Below are the code and all the weights of a small trained network. Each question names an input and a class and asks about switching units off, where a switched-off unit gives its printed mean instead of its output.

import numpy as np


def w(rows, s, z=0):
    codes = np.array(rows[::2]) - 128.0
    scale = np.full(codes.shape[1], s)
    scale[-1] = z or s
    return codes * scale


def norm(h):
    return h / np.sqrt((h * h).mean(-1, keepdims=True) + 1e-5)


def f(y):
    return np.maximum(y, 0)


def log_softmax(a):
    a = a - a.max(-1, keepdims=True)
    return a - np.log(np.exp(a).sum(-1, keepdims=True))


def net(x, mask):
    res = np.array(x, float).reshape(1, 3) / 4 @ E
    u = 0
    for l in range(3):
        y = f(norm(res) @ A[l][:, :-1].T + A[l][:, -1])
        res = res + np.where(mask[u : u + 4], y, B[l][:, -1]) @ B[l][:, :-1]
        u += 4
    return log_softmax(norm(res)[-1] @ U[:, :-1].T + U[:, -1])


A, B = {}, {}
E = w([
[155,121,148,142,100,59,161,197,58,48,145],'x0',
[128,91,199,143,115,104,170,77,214,245,114],'x1',
[166,163,140,8,138,165,150,70,85,107,170],'x2',
],0.012)
A[0] = w([
[176,143,195,106,151,166,119,28,186,204,169,14],'0.n0',
[128,130,148,193,128,122,119,106,208,209,71,84],'0.n1',
[75,121,120,232,79,123,125,164,63,122,131,2],'0.n2',
[41,192,46,110,199,255,33,69,159,87,181,68],'0.n3',
],0.0091,0.0065)
B[0] = w([
[170,179,121,54,113,159,80,149,255,240,238,214],'0.n0',
[60,107,184,185,189,108,73,32,145,148,76,240],'0.n1',
[98,85,111,146,58,73,198,191,186,147,131,188],'0.n2',
[13,208,24,126,222,199,102,86,52,139,67,254],'0.n3',
],0.0089,0.0088)
A[1] = w([
[180,83,144,141,149,254,42,163,236,155,140,64],'1.n0',
[47,131,71,172,64,81,201,240,25,35,126,34],'1.n1',
[168,138,129,41,53,211,111,45,59,45,239,50],'1.n2',
[128,188,115,138,81,102,70,79,197,208,175,2],'1.n3',
],0.0074,0.0066)
B[1] = w([
[147,211,70,66,156,93,182,191,62,96,212,172],'1.n0',
[196,128,1,170,183,217,114,214,157,84,206,254],'1.n1',
[16,145,175,11,144,149,168,64,74,94,96,188],'1.n2',
[214,201,16,57,32,115,243,226,151,86,203,176],'1.n3',
],0.0088,0.0091)
A[2] = w([
[105,59,91,167,14,129,181,225,109,100,94,30],'2.n0',
[99,219,161,186,180,89,110,153,120,145,70,29],'2.n1',
[219,121,190,83,87,100,104,109,244,208,206,2],'2.n2',
[128,148,105,83,104,189,209,127,1,51,149,144],'2.n3',
],0.01,0.0067)
B[2] = w([
[237,56,129,157,39,191,91,209,195,88,159,175],'2.n0',
[150,120,161,102,82,141,142,127,120,155,126,154],'2.n1',
[140,171,165,60,88,122,250,142,178,173,218,200],'2.n2',
[160,119,198,150,74,27,138,118,107,118,125,252],'2.n3',
],0.015,0.012)
U = w([
[121,152,229,222,56,84,77,140,35,189,190,2],'0',
[131,163,186,50,107,120,211,73,192,212,205,208],'1',
[27,196,52,84,227,233,37,53,96,201,28,193],'2',
[214,35,72,204,70,194,106,251,168,61,152,142],'3',
[75,35,212,231,62,65,148,142,188,190,38,133],'4',
[134,192,38,202,180,81,84,206,28,48,81,65],'5',
[195,97,200,49,92,62,201,92,43,51,90,172],'6',
],0.017,0.0093)

Each question gives the input, the list of numbers given to net, and the class t.
The units are the neurons (one row each of A and B). Each row of codes is followed by its name. A weight is (code - 128) times the scale printed after its matrix; where a second scale follows, it is the last column's (A, B and U).
mask holds one flag per neuron, layer by layer. A switched-off neuron (its flag False) gives its mean, the last column of its row in B, instead of its output. The means were averaged over made-up inputs and are rounded, as every weight is.
A unit's drop is (log p(t) with every unit on - log p(t) with that unit switched off) / (log p(t) with every unit on - log p(t) with every unit switched off).
The circuit of an input: a set's keep is (log p(t) with only the set's units on - log p(t) with every unit switched off) / (log p(t) with every unit on - log p(t) with every unit switched off). Starting from all 12 units, units are removed one at a time, each time the one whose removal leaves the highest keep (on an exact tie, the one counted first), for as long as the keep stays at least 0.8.
units of the circuit, in order: the units of the circuit, biggest drop first
most important unit: the unit with the biggest drop
top k neurons: the k neurons with the biggest drops, biggest first
drop when u is switched off: that unit's drop, to one decimal
input [0,-1,7], class 6: most important unit	2.n3
input [-1,-2,6], class 6: top 2 neurons	[2.n3; 0.n1]
input [-2,-1,8], class 2: units of the circuit, in order	[0.n3; 2.n2]
input [6,4,-5], class 3: top 2 neurons	[2.n0; 0.n0]
input [-1,-4,-2], class 5: top 3 neurons	[0.n3; 0.n1; 0.n0]
input [2,5,-3], class 4: top 2 neurons	[0.n1; 0.n0]
input [7,5,6], class 6: top 2 neurons	[1.n2; 0.n0]
input [-4,2,-6], class 4: top 4 neurons	[0.n1; 0.n3; 0.n0; 1.n1]
input [7,-5,1], class 3: top 2 neurons	[1.n1; 0.n3]
input [-4,-6,2], class 2: drop when 0.n3 is switched off	1.7
input [-5,-4,8], class 2: drop when 0.n3 is switched off	0.6
input [0,-2,8], class 6: drop when 2.n0 is switched off	0.0
